Below is a small trained network, with its code and all its weights. Each question gives an input and a class and asks what happens when units are switched off, that is, made to give their printed mean instead of their output.

import numpy as np


def w(rows, s, z=0):
    codes = np.array(rows[::2]) - 128.0
    scale = np.full(codes.shape[1], s)
    scale[-1] = z or s
    return codes * scale


def norm(h):
    return h / np.sqrt((h * h).mean(-1, keepdims=True) + 1e-5)


def f(y):
    return y / 2 * (1 + np.tanh(0.7978845608 * (y + 0.044715 * y**3)))


def log_softmax(a):
    a = a - a.max(-1, keepdims=True)
    return a - np.log(np.exp(a).sum(-1, keepdims=True))


def net(x, mask):
    res = np.array(x, float).reshape(1, 8) / 4 @ E
    u = 0
    for l in range(3):
        y = f(norm(res) @ A[l][:, :-1].T + A[l][:, -1])
        res = res + np.where(mask[u : u + 9], y, B[l][:, -1]) @ B[l][:, :-1]
        u += 9
    return log_softmax(norm(res)[-1] @ U[:, :-1].T + U[:, -1])


A, B = {}, {}
E = w([
[145,133,131,129,128],'x0',
[122,127,125,129,128],'x1',
[130,90,189,54,254],'x2',
[135,130,127,130,131],'x3',
[87,169,217,237,183],'x4',
[128,127,129,129,125],'x5',
[159,5,114,185,126],'x6',
[129,125,129,129,126],'x7',
],0.0082)
A[0] = w([
[44,135,16,86,119,146],'0.n0',
[109,51,41,120,67,107],'0.n1',
[112,178,137,93,118,129],'0.n2',
[109,132,98,173,61,2],'0.n3',
[118,66,74,23,137,155],'0.n4',
[112,140,132,143,231,167],'0.n5',
[164,61,254,109,96,111],'0.n6',
[135,169,133,179,44,110],'0.n7',
[94,145,184,169,195,110],'0.n8',
],0.0083,0.005)
B[0] = w([
[179,110,157,91,109,196],'0.n0',
[191,135,152,156,164,230],'0.n1',
[122,137,153,74,76,153],'0.n2',
[180,196,95,136,143,136],'0.n3',
[255,139,203,162,81,253],'0.n4',
[152,149,110,105,59,206],'0.n5',
[128,108,37,154,128,154],'0.n6',
[143,156,78,113,246,190],'0.n7',
[239,138,205,184,94,198],'0.n8',
],0.0084,0.0049)
A[1] = w([
[156,222,146,131,159,101],'1.n0',
[127,76,183,76,255,55],'1.n1',
[156,93,213,61,193,68],'1.n2',
[61,165,171,213,152,255],'1.n3',
[229,181,193,99,73,251],'1.n4',
[135,163,81,228,19,214],'1.n5',
[196,128,80,143,216,81],'1.n6',
[143,85,225,110,85,62],'1.n7',
[159,52,158,190,110,78],'1.n8',
],0.0093,0.002)
B[1] = w([
[79,115,107,86,62,164],'1.n0',
[180,213,3,164,139,140],'1.n1',
[152,179,81,140,155,161],'1.n2',
[196,67,165,66,132,168],'1.n3',
[56,102,138,89,167,248],'1.n4',
[144,170,97,93,202,180],'1.n5',
[99,91,169,91,145,155],'1.n6',
[121,148,94,122,175,160],'1.n7',
[49,136,154,73,113,172],'1.n8',
],0.011,0.012)
A[2] = w([
[126,152,159,144,166,178],'2.n0',
[174,167,242,212,128,6],'2.n1',
[130,42,131,186,184,135],'2.n2',
[117,51,162,50,250,62],'2.n3',
[69,132,85,2,230,250],'2.n4',
[66,191,198,231,177,227],'2.n5',
[170,32,61,156,138,206],'2.n6',
[225,128,172,117,64,58],'2.n7',
[134,133,46,87,55,159],'2.n8',
],0.0095,0.0019)
B[2] = w([
[98,99,5,101,118,140],'2.n0',
[183,98,138,109,39,133],'2.n1',
[44,128,70,21,96,148],'2.n2',
[112,186,117,209,38,226],'2.n3',
[106,49,137,229,136,250],'2.n4',
[254,76,130,92,179,136],'2.n5',
[100,236,132,33,137,150],'2.n6',
[108,88,205,183,85,132],'2.n7',
[182,125,161,168,181,140],'2.n8',
],0.0086,0.017)
U = w([
[138,118,124,127,127,255],'0',
[203,192,64,147,213,93],'1',
[243,63,194,73,109,74],'2',
[111,115,128,134,122,151],'3',
[110,111,126,134,120,127],'4',
[105,111,132,130,122,108],'5',
[114,113,131,134,121,101],'6',
[62,141,135,8,143,58],'7',
],0.015,0.0077)

Each question gives the input, the list of numbers given to net, and the class t.
The units are the neurons (one row each of A and B). Each row of codes is followed by its name. A weight is (code - 128) times the scale printed after its matrix; where a second scale follows, it is the last column's (A, B and U).
mask holds one flag per neuron, layer by layer. A switched-off neuron (its flag False) gives its mean, the last column of its row in B, instead of its output. The means were averaged over made-up inputs and are rounded, as every weight is.
A unit's drop is (log p(t) with every unit on - log p(t) with that unit switched off) / (log p(t) with every unit on - log p(t) with every unit switched off).
The circuit of an input: a set's keep is (log p(t) with only the set's units on - log p(t) with every unit switched off) / (log p(t) with every unit on - log p(t) with every unit switched off). Starting from the 12 units with the biggest drops (on a tie, the unit counted first), units are removed one at a time, each time the one whose removal leaves the highest keep (on an exact tie, the one counted first), for as long as the keep stays at least 0.8.
units of the circuit, in order: the units of the circuit, biggest drop first
most important unit: the unit with the biggest drop
top k neurons: the k neurons with the biggest drops, biggest first
k most important neurons of layer l: the k neurons of layer l with the biggest drops, biggest first
input [-2,3,-4,3,0,-5,-7,1], class 7: top 3 neurons	(2.n3; 0.n2; 1.n0)
input [6,6,-8,1,5,-1,5,3], class 1: units of the circuit, in order	(1.n5; 2.n4)
input [6,-4,-7,8,8,-4,5,-6], class 2: top 4 neurons	(1.n4; 2.n1; 2.n5; 1.n7)
input [-7,1,-4,-7,7,4,-8,-1], class 7: top 2 neurons	(1.n0; 2.n3)
input [0,-5,-6,3,4,6,-7,-2], class 7: top 2 neurons	(1.n0; 2.n3)
input [0,2,8,4,7,7,-1,-3], class 1: units of the circuit, in order	(1.n1)
input [6,6,2,-1,8,4,3,-7], class 2: units of the circuit, in order	(2.n5; 2.n1)
input [-7,-6,4,3,0,-1,-4,5], class 4: top 2 neurons	(0.n5; 2.n4)
input [7,2,-7,7,-8,-3,-1,5], class 2: units of the circuit, in order	(0.n0; 2.n3; 0.n1)
input [5,6,7,-4,-1,5,-5,-6], class 1: top 2 neurons	(1.n2; 1.n1)
input [1,7,-7,2,-5,-6,-3,1], class 1: 3 most important neurons of layer 1	(1.n8; 1.n5; 1.n3)
input [-5,4,-3,-4,-1,-4,8,-4], class 7: top 2 neurons	(2.n2; 1.n4)
input [4,5,-6,-3,7,4,1,6], class 2: top 3 neurons	(1.n4; 1.n7; 2.n1)
input [7,-4,8,5,0,7,-2,6], class 1: most important unit	1.n1
input [-8,0,-3,6,-8,7,-6,-8], class 2: 2 most important neurons of layer 2	(2.n3; 2.n8)
input [2,4,-8,4,5,-2,1,0], class 1: 2 most important neurons of layer 1	(1.n5; 1.n4)
input [0,6,3,-1,-8,0,-8,-3], class 2: 2 most important neurons of layer 1	(1.n8; 1.n5)
input [-4,0,-8,5,-6,-1,-6,7], class 1: top 3 neurons	(2.n8; 2.n3; 1.n8)
input [-8,-5,8,-5,-3,-4,2,3], class 1: top 2 neurons	(1.n1; 1.n2)
input [5,-7,5,8,8,5,2,8], class 2: most important unit	0.n8
input [7,-3,6,8,-5,8,-7,1], class 0: 3 most important neurons of layer 0	(0.n7; 0.n4; 0.n1)
input [6,0,7,-1,-6,-6,4,-3], class 1: top 2 neurons	(1.n1; 1.n2)
input [-6,-1,-4,-6,-7,1,-2,5], class 2: top 2 neurons	(0.n0; 0.n4)
input [3,7,4,8,-1,4,-8,8], class 5: 3 most important neurons of layer 2	(2.n4; 2.n6; 2.n2)
input [0,5,-8,-3,0,6,-5,-7], class 1: 2 most important neurons of layer 1	(1.n4; 1.n8)
input [-6,0,8,-5,1,-3,-1,4], class 1: 2 most important neurons of layer 1	(1.n1; 1.n2)
input [-1,-7,2,5,7,1,2,5], class 2: top 2 neurons	(2.n5; 0.n8)
input [3,-1,-3,-2,-7,-4,-3,6], class 2: most important unit	0.n0
